Below are the code and all the weights of a small trained network. Each question names an input and a class and asks about switching units off, where a switched-off unit gives its printed mean instead of its output.

import numpy as np


def w(rows, s, z=0):
    codes = np.array(rows[::2]) - 128.0
    scale = np.full(codes.shape[1], s)
    scale[-1] = z or s
    return codes * scale


def f(y):
    return np.maximum(y, 0)


def log_softmax(a):
    a = a - a.max(-1, keepdims=True)
    return a - np.log(np.exp(a).sum(-1, keepdims=True))


def net(x, mask):
    res = np.array(x, float).reshape(1, 6) / 4 @ E
    y = f(res @ A[0][:, :-1].T + A[0][:, -1])
    res = res + np.where(mask, y, B[0][:, -1]) @ B[0][:, :-1]
    return log_softmax(res[-1] @ U[:, :-1].T + U[:, -1])


A, B = {}, {}
E = w([
[191,35,162,218,78,177,111,2,201,38],'x0',
[116,123,136,122,137,127,136,139,153,116],'x1',
[193,221,225,174,107,56,188,91,217,192],'x2',
[149,120,133,113,143,132,136,151,145,113],'x3',
[145,104,2,49,172,77,130,27,233,180],'x4',
[99,136,127,130,118,143,142,118,142,132],'x5',
],0.0087)
A[0] = w([
[155,96,141,160,118,175,145,74,113,137,58],'neuron 0',
[138,96,31,84,182,65,110,39,204,168,83],'neuron 1',
[186,221,235,175,116,76,187,122,212,194,39],'neuron 2',
[74,62,89,72,123,211,96,159,73,78,62],'neuron 3',
[102,150,210,153,141,163,139,149,63,88,92],'neuron 4',
[80,151,254,173,94,152,76,193,84,78,95],'neuron 5',
[197,43,165,203,112,156,119,26,148,67,164],'neuron 6',
[140,151,184,169,82,120,119,191,86,21,89],'neuron 7',
[148,99,27,22,139,69,121,62,209,171,95],'neuron 8',
[136,122,158,181,84,135,146,185,96,116,82],'neuron 9',
[112,100,145,189,175,119,80,87,140,118,86],'neuron 10',
[54,20,93,78,150,193,66,140,80,63,53],'neuron 11',
[134,167,190,179,89,166,139,199,102,85,90],'neuron 12',
[121,178,185,144,146,117,165,114,163,145,1],'neuron 13',
[189,21,134,244,55,190,97,24,200,40,147],'neuron 14',
[79,192,122,70,136,69,158,219,81,200,169],'neuron 15',
[133,90,129,119,106,106,183,172,146,108,27],'neuron 16',
[101,208,98,58,174,109,139,190,82,240,145],'neuron 17',
[96,181,131,74,160,117,105,182,109,180,126],'neuron 18',
[183,184,224,146,97,63,184,109,182,211,21],'neuron 19',
[73,57,10,99,150,209,95,146,88,63,32],'neuron 20',
],0.0073,0.0029)
B[0] = w([
[116,131,134,111,126,125,95,142,132,126,154],'neuron 0',
[119,210,106,118,195,178,166,88,47,105,207],'neuron 1',
[171,88,64,165,94,55,123,116,162,197,223],'neuron 2',
[202,91,105,191,93,40,145,97,167,198,202],'neuron 3',
[127,180,101,147,165,177,161,63,94,116,184],'neuron 4',
[150,197,115,142,174,204,154,82,83,140,212],'neuron 5',
[63,85,192,56,91,140,81,179,163,71,218],'neuron 6',
[119,185,133,158,163,164,158,112,98,100,190],'neuron 7',
[151,212,108,165,202,255,201,60,60,98,213],'neuron 8',
[135,163,129,143,155,164,138,115,86,128,170],'neuron 9',
[116,127,148,97,111,129,117,135,119,128,151],'neuron 10',
[184,70,87,163,120,77,95,133,152,172,213],'neuron 11',
[131,153,104,161,183,176,162,81,81,103,192],'neuron 12',
[141,126,108,136,137,86,139,126,138,166,159],'neuron 13',
[82,98,199,67,96,125,113,191,172,88,250],'neuron 14',
[77,89,170,62,91,155,93,211,169,73,228],'neuron 15',
[138,143,117,135,127,144,115,148,153,119,129],'neuron 16',
[70,64,172,93,102,116,98,198,158,41,226],'neuron 17',
[79,121,169,61,94,126,108,156,136,128,190],'neuron 18',
[187,92,99,183,107,64,101,129,135,215,206],'neuron 19',
[176,92,81,176,93,63,138,101,152,181,217],'neuron 20',
],0.0087,0.015)
U = w([
[43,105,189,49,85,118,117,186,154,88,250],'0',
[132,205,120,146,173,207,190,86,76,130,106],'1',
[190,98,98,183,87,2,138,123,152,219,10],'2',
],0.013,0.0011)

Each question gives the input, the list of numbers given to net, and the class t.
The units are the neurons (one row each of A and B). Each row of codes is followed by its name. A weight is (code - 128) times the scale printed after its matrix; where a second scale follows, it is the last column's (A, B and U).
mask holds one flag per neuron, in row order. A switched-off neuron (its flag False) gives its mean, the last column of its row in B, instead of its output. The means were averaged over made-up inputs and are rounded, as every weight is.
A unit's drop is (log p(t) with every unit on - log p(t) with that unit switched off) / (log p(t) with every unit on - log p(t) with every unit switched off).
The circuit of an input: a set's keep is (log p(t) with only the set's units on - log p(t) with every unit switched off) / (log p(t) with every unit on - log p(t) with every unit switched off). Starting from the 12 units with the biggest drops (on a tie, the unit counted first), units are removed one at a time, each time the one whose removal leaves the highest keep (on an exact tie, the one counted first), for as long as the keep stays at least 0.8.
circuit, biggest first: the units of the circuit, biggest drop first
top k neurons: the k neurons with the biggest drops, biggest first
drop of u: that unit's drop, to one decimal
input [0,-7,-5,1,4,1], class 2: circuit, biggest first : [neuron 20]
input [3,-1,-5,-7,4,-4], class 2: top 4 neurons : [neuron 20; neuron 11; neuron 5; neuron 3]
input [-4,7,1,4,-5,2], class 1: top 3 neurons : [neuron 14; neuron 5; neuron 6]
input [5,4,4,-3,0,2], class 0: top 2 neurons : [neuron 14; neuron 6]
input [-7,4,-8,-8,2,0], class 2: top 4 neurons : [neuron 3; neuron 20; neuron 11; neuron 14]
input [7,4,6,7,7,-1], class 0: top 3 neurons : [neuron 14; neuron 6; neuron 5]
input [4,4,1,-7,-5,6], class 1: top 2 neurons : [neuron 5; neuron 17]
input [-5,1,-7,-2,-3,-2], class 2: top 2 neurons : [neuron 3; neuron 20]
input [1,7,-5,-1,4,8], class 2: top 2 neurons : [neuron 20; neuron 11]
input [-8,-6,7,6,4,-8], class 0: top 2 neurons : [neuron 17; neuron 15]
input [-1,-4,-8,-6,8,4], class 1: top 3 neurons : [neuron 8; neuron 1; neuron 2]
input [7,4,-8,-2,7,-4], class 2: top 3 neurons : [neuron 20; neuron 11; neuron 3]
input [-3,7,5,-6,5,4], class 1: top 2 neurons : [neuron 8; neuron 1]
input [-8,3,5,-6,7,6], class 0: circuit, biggest first : [neuron 17]
input [-7,7,-8,7,-8,-4], class 1: drop of neuron 9 : 0.1
input [-5,-6,2,4,4,7], class 0: drop of neuron 17 : 0.8
input [7,-8,7,-6,0,-2], class 0: drop of neuron 11 : 0.2
